Below is a small trained network, with its code and all its weights. Each question gives an input and a class and asks what happens when units are switched off, that is, made to give their printed mean instead of their output.

import numpy as np


def w(rows, s, z=0):
    codes = np.array(rows[::2]) - 128.0
    scale = np.full(codes.shape[1], s)
    scale[-1] = z or s
    return codes * scale


def norm(h):
    return h / np.sqrt((h * h).mean(-1, keepdims=True) + 1e-5)


def f(y):
    return np.maximum(y, 0)


def log_softmax(a):
    a = a - a.max(-1, keepdims=True)
    return a - np.log(np.exp(a).sum(-1, keepdims=True))


def net(x, mask):
    res = np.array(x, float).reshape(1, 7) / 4 @ E
    u = 0
    for l in range(3):
        y = f(norm(res) @ A[l][:, :-1].T + A[l][:, -1])
        res = res + np.where(mask[u : u + 10], y, B[l][:, -1]) @ B[l][:, :-1]
        u += 10
    return log_softmax(norm(res)[-1] @ U[:, :-1].T + U[:, -1])


A, B = {}, {}
E = w([
[136,140,137,76,156,165,246],'x0',
[119,81,78,129,91,143,78],'x1',
[88,86,50,57,184,145,106],'x2',
[18,191,168,157,132,149,82],'x3',
[199,233,110,77,83,55,148],'x4',
[88,142,137,205,142,52,125],'x5',
[23,146,9,116,91,98,177],'x6',
],0.013)
A[0] = w([
[119,156,111,112,94,169,58,84],'L0N0',
[173,146,96,6,146,147,184,119],'L0N1',
[118,173,146,137,148,95,71,41],'L0N2',
[127,4,146,130,161,229,121,78],'L0N3',
[61,177,171,163,182,125,164,4],'L0N4',
[109,117,94,180,47,88,118,39],'L0N5',
[119,74,147,140,197,98,182,3],'L0N6',
[112,168,121,93,66,191,42,127],'L0N7',
[199,74,64,101,114,106,65,64],'L0N8',
[201,139,195,165,107,151,130,119],'L0N9',
],0.014,0.005)
B[0] = w([
[107,90,111,92,88,141,106,174],'L0N0',
[89,236,148,122,204,161,221,254],'L0N1',
[176,85,160,111,158,97,50,168],'L0N2',
[118,36,142,99,104,236,67,252],'L0N3',
[196,51,63,172,10,77,109,175],'L0N4',
[90,184,101,149,90,172,170,174],'L0N5',
[72,120,98,113,100,194,110,162],'L0N6',
[77,141,80,79,104,181,87,206],'L0N7',
[185,22,110,147,98,51,84,194],'L0N8',
[171,159,163,127,74,166,159,218],'L0N9',
],0.011,0.009)
A[1] = w([
[142,207,98,112,177,117,198,22],'L1N0',
[81,111,77,138,189,113,78,92],'L1N1',
[137,133,116,113,130,129,166,46],'L1N2',
[125,68,113,119,173,186,126,97],'L1N3',
[73,125,166,209,117,133,75,65],'L1N4',
[122,176,125,114,202,116,138,2],'L1N5',
[232,145,249,143,112,122,149,65],'L1N6',
[48,147,109,186,136,88,155,19],'L1N7',
[227,152,205,143,94,147,138,112],'L1N8',
[196,170,206,125,81,148,134,161],'L1N9',
],0.014,0.0065)
B[1] = w([
[140,142,63,24,155,92,167,207],'L1N0',
[146,112,222,224,138,83,124,178],'L1N1',
[122,138,145,119,172,93,129,145],'L1N2',
[175,136,108,174,134,210,129,221],'L1N3',
[116,180,118,140,243,125,192,193],'L1N4',
[47,120,85,88,95,88,174,151],'L1N5',
[219,124,183,251,142,8,128,236],'L1N6',
[119,148,91,157,57,96,177,161],'L1N7',
[158,177,151,219,184,110,149,243],'L1N8',
[166,142,184,180,206,119,229,254],'L1N9',
],0.011,0.008)
A[2] = w([
[107,154,150,224,75,201,136,79],'L2N0',
[71,163,133,111,107,100,110,16],'L2N1',
[128,9,109,124,107,187,167,75],'L2N2',
[182,133,95,48,159,195,206,129],'L2N3',
[180,153,158,26,122,104,138,74],'L2N4',
[145,176,166,52,139,120,157,3],'L2N5',
[193,108,48,89,92,127,115,172],'L2N6',
[120,145,83,108,66,78,68,91],'L2N7',
[102,214,214,96,137,158,62,56],'L2N8',
[83,189,186,87,75,47,109,71],'L2N9',
],0.012,0.0071)
B[2] = w([
[122,198,135,104,98,178,160,219],'L2N0',
[141,82,83,148,105,177,144,138],'L2N1',
[162,119,151,140,247,169,113,223],'L2N2',
[95,235,172,136,210,108,96,254],'L2N3',
[108,190,69,110,112,133,156,164],'L2N4',
[117,125,64,55,164,91,204,155],'L2N5',
[142,141,96,199,100,79,174,197],'L2N6',
[38,100,153,195,108,171,122,172],'L2N7',
[71,123,108,78,216,150,87,152],'L2N8',
[138,141,127,178,160,234,120,156],'L2N9',
],0.011,0.0074)
U = w([
[94,130,154,129,163,246,110,170],'0',
[86,135,179,119,157,60,42,1],'1',
[177,12,116,103,102,123,51,86],'2',
[193,134,194,206,165,87,154,160],'3',
[66,139,75,155,3,99,148,130],'4',
[115,211,93,56,145,74,213,125],'5',
],0.021,0.012)

Each question gives the input, the list of numbers given to net, and the class t.
The units are the neurons (one row each of A and B). Each row of codes is followed by its name. A weight is (code - 128) times the scale printed after its matrix; where a second scale follows, it is the last column's (A, B and U).
mask holds one flag per neuron, layer by layer. A switched-off neuron (its flag False) gives its mean, the last column of its row in B, instead of its output. The means were averaged over made-up inputs and are rounded, as every weight is.
A unit's drop is (log p(t) with every unit on - log p(t) with that unit switched off) / (log p(t) with every unit on - log p(t) with every unit switched off).
The circuit of an input: a set's keep is (log p(t) with only the set's units on - log p(t) with every unit switched off) / (log p(t) with every unit on - log p(t) with every unit switched off). Starting from the 12 units with the biggest drops (on a tie, the unit counted first), units are removed one at a time, each time the one whose removal leaves the highest keep (on an exact tie, the one counted first), for as long as the keep stays at least 0.8.
circuit, biggest first: the units of the circuit, biggest drop first
k most important neurons: the k neurons with the biggest drops, biggest first
k most important neurons of layer l: the k neurons of layer l with the biggest drops, biggest first
drop when u is switched off: that unit's drop, to one decimal
input [0,1,-5,4,-6,3,1], class 0: circuit, biggest first -> [L1N6]
input [-7,8,5,6,-2,8,-3], class 1: 2 most important neurons -> [L0N3, L1N1]
input [-7,-8,-4,-3,-4,0,4], class 5: 3 most important neurons -> [L0N5, L1N4, L1N6]
input [-6,0,-1,6,-6,6,-1], class 1: circuit, biggest first -> [L1N9, L0N1]
input [-7,4,1,-7,-6,3,-7], class 2: 2 most important neurons -> [L0N3, L0N8]
input [-1,2,3,-8,-3,-6,8], class 3: 3 most important neurons -> [L0N8, L2N6, L0N7]
input [1,-7,1,-7,-6,5,-4], class 0: 2 most important neurons of layer 0 -> [L0N6, L0N3]
input [8,1,-2,-8,-7,-1,-4], class 0: 2 most important neurons -> [L0N3, L0N6]
input [7,8,2,6,2,0,0], class 5: 2 most important neurons -> [L0N3, L0N1]
input [-1,0,5,-6,-3,4,8], class 4: 3 most important neurons -> [L0N3, L1N9, L1N7]
input [-3,3,-2,-4,-4,0,4], class 0: 3 most important neurons -> [L0N5, L2N2, L1N6]
input [1,2,5,-7,-4,3,-6], class 0: 2 most important neurons of layer 0 -> [L0N3, L0N4]
input [-3,0,6,-4,5,6,2], class 4: 3 most important neurons of layer 1 -> [L1N9, L1N6, L1N8]
input [-1,7,7,-7,-1,4,2], class 2: circuit, biggest first -> [L0N8]
input [-1,-7,8,0,-2,4,-2], class 0: 2 most important neurons of layer 0 -> [L0N6, L0N8]
input [5,-1,-1,-8,-6,-1,-6], class 0: 2 most important neurons of layer 0 -> [L0N3, L0N6]
input [5,8,-1,1,-5,8,-7], class 0: drop when L0N3 is switched off -> 0.9
input [-6,-1,-7,5,2,-2,3], class 0: drop when L0N7 is switched off -> 0.1
input [-1,2,8,2,-1,5,5], class 4: drop when L0N3 is switched off -> 0.3
input [2,1,4,2,0,0,-7], class 0: circuit, biggest first -> [L0N3]
